Below are the code and all the weights of a small trained network. Each question names an input and a class and asks about switching units off, where a switched-off unit gives its printed mean instead of its output.

import numpy as np


def w(rows, s, z=0):
    codes = np.array(rows[::2]) - 128.0
    scale = np.full(codes.shape[1], s)
    scale[-1] = z or s
    return codes * scale


def f(y):
    return y / 2 * (1 + np.tanh(0.7978845608 * (y + 0.044715 * y**3)))


def log_softmax(a):
    a = a - a.max(-1, keepdims=True)
    return a - np.log(np.exp(a).sum(-1, keepdims=True))


def net(x, mask):
    res = np.array(x, float).reshape(1, 6) / 4 @ E
    y = f(res @ A[0][:, :-1].T + A[0][:, -1])
    res = res + np.where(mask, y, B[0][:, -1]) @ B[0][:, :-1]
    return log_softmax(res[-1] @ U[:, :-1].T + U[:, -1])


A, B = {}, {}
E = w([
[127,127,130,127],'x0',
[127,128,129,127],'x1',
[128,128,128,129],'x2',
[116,203,138,5],'x3',
[136,225,179,208],'x4',
[29,151,85,157],'x5',
],0.015)
A[0] = w([
[149,89,80,102,107],'neuron 0',
[81,111,123,128,45],'neuron 1',
[109,174,138,65,3],'neuron 2',
[62,141,106,146,104],'neuron 3',
[116,55,89,106,107],'neuron 4',
[130,92,81,98,181],'neuron 5',
[136,165,164,171,138],'neuron 6',
[207,82,202,123,55],'neuron 7',
[147,22,128,249,48],'neuron 8',
[59,137,107,138,92],'neuron 9',
[68,127,105,150,89],'neuron 10',
[125,52,105,94,168],'neuron 11',
[230,109,169,125,76],'neuron 12',
[145,180,172,176,154],'neuron 13',
[109,112,96,172,14],'neuron 14',
],0.016,0.0038)
B[0] = w([
[130,146,148,180,182],'neuron 0',
[139,120,103,138,147],'neuron 1',
[84,120,183,4,191],'neuron 2',
[196,77,85,135,175],'neuron 3',
[109,168,157,198,202],'neuron 4',
[94,203,146,205,189],'neuron 5',
[105,165,135,181,179],'neuron 6',
[189,95,74,116,212],'neuron 7',
[97,104,208,14,254],'neuron 8',
[181,80,54,116,174],'neuron 9',
[198,68,73,121,169],'neuron 10',
[125,188,156,208,211],'neuron 11',
[181,67,60,136,214],'neuron 12',
[83,201,148,230,195],'neuron 13',
[118,121,116,95,159],'neuron 14',
],0.011,0.02)
U = w([
[105,177,162,254,229],'0',
[99,105,201,35,185],'1',
[213,60,15,161,4],'2',
],0.015,0.0021)

Each question gives the input, the list of numbers given to net, and the class t.
The units are the neurons (one row each of A and B). Each row of codes is followed by its name. A weight is (code - 128) times the scale printed after its matrix; where a second scale follows, it is the last column's (A, B and U).
mask holds one flag per neuron, in row order. A switched-off neuron (its flag False) gives its mean, the last column of its row in B, instead of its output. The means were averaged over made-up inputs and are rounded, as every weight is.
A unit's drop is (log p(t) with every unit on - log p(t) with that unit switched off) / (log p(t) with every unit on - log p(t) with every unit switched off).
most important unit: the unit with the biggest drop
k most important neurons: the k neurons with the biggest drops, biggest first
drop when u is switched off: that unit's drop, to one decimal
input [-4,-2,1,-5,-6,0], class 0: most important unit -> neuron 11
input [6,-5,6,2,-3,3], class 0: 4 most important neurons -> (neuron 8; neuron 12; neuron 7; neuron 5)
input [8,0,-5,7,4,8], class 2: 3 most important neurons -> (neuron 8; neuron 9; neuron 3)
input [2,4,-5,5,-6,4], class 0: 2 most important neurons -> (neuron 8; neuron 5)
input [-6,-6,7,-3,-3,0], class 0: 4 most important neurons -> (neuron 2; neuron 11; neuron 4; neuron 5)
input [2,1,2,-7,-7,6], class 0: 2 most important neurons -> (neuron 4; neuron 11)
input [4,8,1,2,-7,-7], class 0: 2 most important neurons -> (neuron 11; neuron 5)
input [-5,-4,7,6,-7,4], class 0: 2 most important neurons -> (neuron 8; neuron 5)
input [3,4,-1,7,-8,3], class 0: 3 most important neurons -> (neuron 8; neuron 5; neuron 11)
input [6,0,-3,-4,6,-7], class 2: 2 most important neurons -> (neuron 12; neuron 7)
input [7,4,-5,-6,-3,7], class 2: 2 most important neurons -> (neuron 10; neuron 9)
input [-3,6,6,0,2,-5], class 2: drop when neuron 9 is switched off -> 0.0
input [6,-7,0,-7,5,6], class 1: drop when neuron 8 is switched off -> 1.2
input [8,-3,8,5,0,8], class 2: most important neuron -> (neuron 8)
input [-2,1,5,6,6,-7], class 2: drop when neuron 8 is switched off -> 1.3
